Below is a small trained network, with its code and all its weights. Each question gives an input and a class and asks what happens when units are switched off, that is, made to give their printed mean instead of their output.

import numpy as np


def w(rows, s, z=0):
    codes = np.array(rows[::2]) - 128.0
    scale = np.full(codes.shape[1], s)
    scale[-1] = z or s
    return codes * scale


def f(y):
    return np.maximum(y, 0)


def log_softmax(a):
    a = a - a.max(-1, keepdims=True)
    return a - np.log(np.exp(a).sum(-1, keepdims=True))


def net(x, mask):
    res = np.array(x, float).reshape(1, 5) / 4 @ E
    y = f(res @ A[0][:, :-1].T + A[0][:, -1])
    res = res + np.where(mask, y, B[0][:, -1]) @ B[0][:, :-1]
    return log_softmax(res[-1] @ U[:, :-1].T + U[:, -1])


A, B = {}, {}
E = w([
[228,139,206,174,135,187,105,144],'x0',
[70,130,170,155,195,122,148,251],'x1',
[108,123,134,103,16,190,160,187],'x2',
[190,24,118,78,192,153,245,129],'x3',
[117,204,225,119,129,112,204,85],'x4',
],0.012)
A[0] = w([
[34,136,95,77,119,71,120,116,22],'neuron 1',
[107,151,142,101,71,170,113,152,63],'neuron 2',
[140,98,91,126,141,123,51,169,12],'neuron 3',
[130,98,82,147,96,135,56,176,75],'neuron 4',
[70,165,146,178,83,102,17,121,22],'neuron 5',
[139,37,69,160,170,170,88,131,76],'neuron 6',
[104,148,148,70,20,210,154,186,25],'neuron 7',
[119,202,184,117,132,101,182,107,73],'neuron 8',
[150,145,132,171,222,39,85,84,37],'neuron 9',
[233,155,197,220,139,223,68,151,57],'neuron 10',
[66,134,162,182,190,112,139,236,2],'neuron 11',
[164,122,106,113,68,136,102,11,22],'neuron 12',
],0.013,0.0067)
B[0] = w([
[48,129,55,161,188,123,154,110,197],'neuron 1',
[140,113,117,132,113,120,122,187,176],'neuron 2',
[122,172,161,168,118,114,125,81,174],'neuron 3',
[113,159,195,170,133,90,135,101,203],'neuron 4',
[154,44,188,76,180,143,187,146,232],'neuron 5',
[130,116,189,154,146,92,118,90,202],'neuron 6',
[179,127,102,199,89,105,121,166,227],'neuron 7',
[137,127,190,170,111,67,116,35,191],'neuron 8',
[195,111,82,201,57,105,120,244,210],'neuron 9',
[41,118,43,119,156,108,156,95,250],'neuron 10',
[152,180,129,83,201,219,66,130,215],'neuron 11',
[131,193,138,104,177,233,91,159,224],'neuron 12',
],0.012,0.018)
U = w([
[136,227,116,104,174,239,47,132,119],'0',
[177,125,71,197,102,110,109,207,116],'1',
[33,127,13,132,175,116,162,84,120],'2',
[114,183,216,181,135,86,104,50,115],'3',
[187,16,160,77,196,167,245,136,150],'4',
[105,120,122,87,123,125,91,137,251],'5',
[119,136,127,63,92,116,74,104,105],'6',
[123,136,92,30,78,100,99,128,112],'7',
],0.012,0.023)

Each question gives the input, the list of numbers given to net, and the class t.
The units are the neurons (one row each of A and B). Each row of codes is followed by its name. A weight is (code - 128) times the scale printed after its matrix; where a second scale follows, it is the last column's (A, B and U).
mask holds one flag per neuron, in row order. A switched-off neuron (its flag False) gives its mean, the last column of its row in B, instead of its output. The means were averaged over made-up inputs and are rounded, as every weight is.
A unit's drop is (log p(t) with every unit on - log p(t) with that unit switched off) / (log p(t) with every unit on - log p(t) with every unit switched off).
The circuit of an input: a set's keep is (log p(t) with only the set's units on - log p(t) with every unit switched off) / (log p(t) with every unit on - log p(t) with every unit switched off). Starting from all 12 units, units are removed one at a time, each time the one whose removal leaves the highest keep (on an exact tie, the one counted first), for as long as the keep stays at least 0.8.
units of the circuit, in order: the units of the circuit, biggest drop first
most important unit: the unit with the biggest drop
top k neurons: the k neurons with the biggest drops, biggest first
drop of u: that unit's drop, to one decimal
input [-3,-6,-4,6,7], class 3: most important unit -> neuron 8
input [7,4,7,5,-8], class 3: units of the circuit, in order -> neuron 6; neuron 4
input [6,4,-1,-7,-2], class 4: top 2 neurons -> neuron 5; neuron 1
input [-2,-5,2,6,6], class 3: top 2 neurons -> neuron 5; neuron 8
input [5,-5,-3,-3,3], class 0: top 2 neurons -> neuron 12; neuron 1
input [-5,-1,-6,2,3], class 1: top 2 neurons -> neuron 9; neuron 10
input [8,-1,-3,7,-2], class 2: top 2 neurons -> neuron 10; neuron 5
input [0,-3,-4,2,1], class 1: top 3 neurons -> neuron 5; neuron 11; neuron 9
input [-2,3,2,-4,-3], class 4: top 4 neurons -> neuron 5; neuron 12; neuron 10; neuron 8
input [-3,1,-5,5,-4], class 1: top 2 neurons -> neuron 5; neuron 9
input [3,6,-5,5,-7], class 3: top 2 neurons -> neuron 6; neuron 12
input [-3,3,-8,7,-8], class 1: top 3 neurons -> neuron 9; neuron 8; neuron 5
input [4,-4,-5,7,-8], class 3: drop of neuron 6 -> 0.5
input [8,-3,-1,6,-8], class 2: drop of neuron 10 -> 1.5
input [-8,-5,-6,-6,7], class 2: most important unit -> neuron 1
input [0,-7,-4,5,7], class 0: drop of neuron 4 -> 0.3
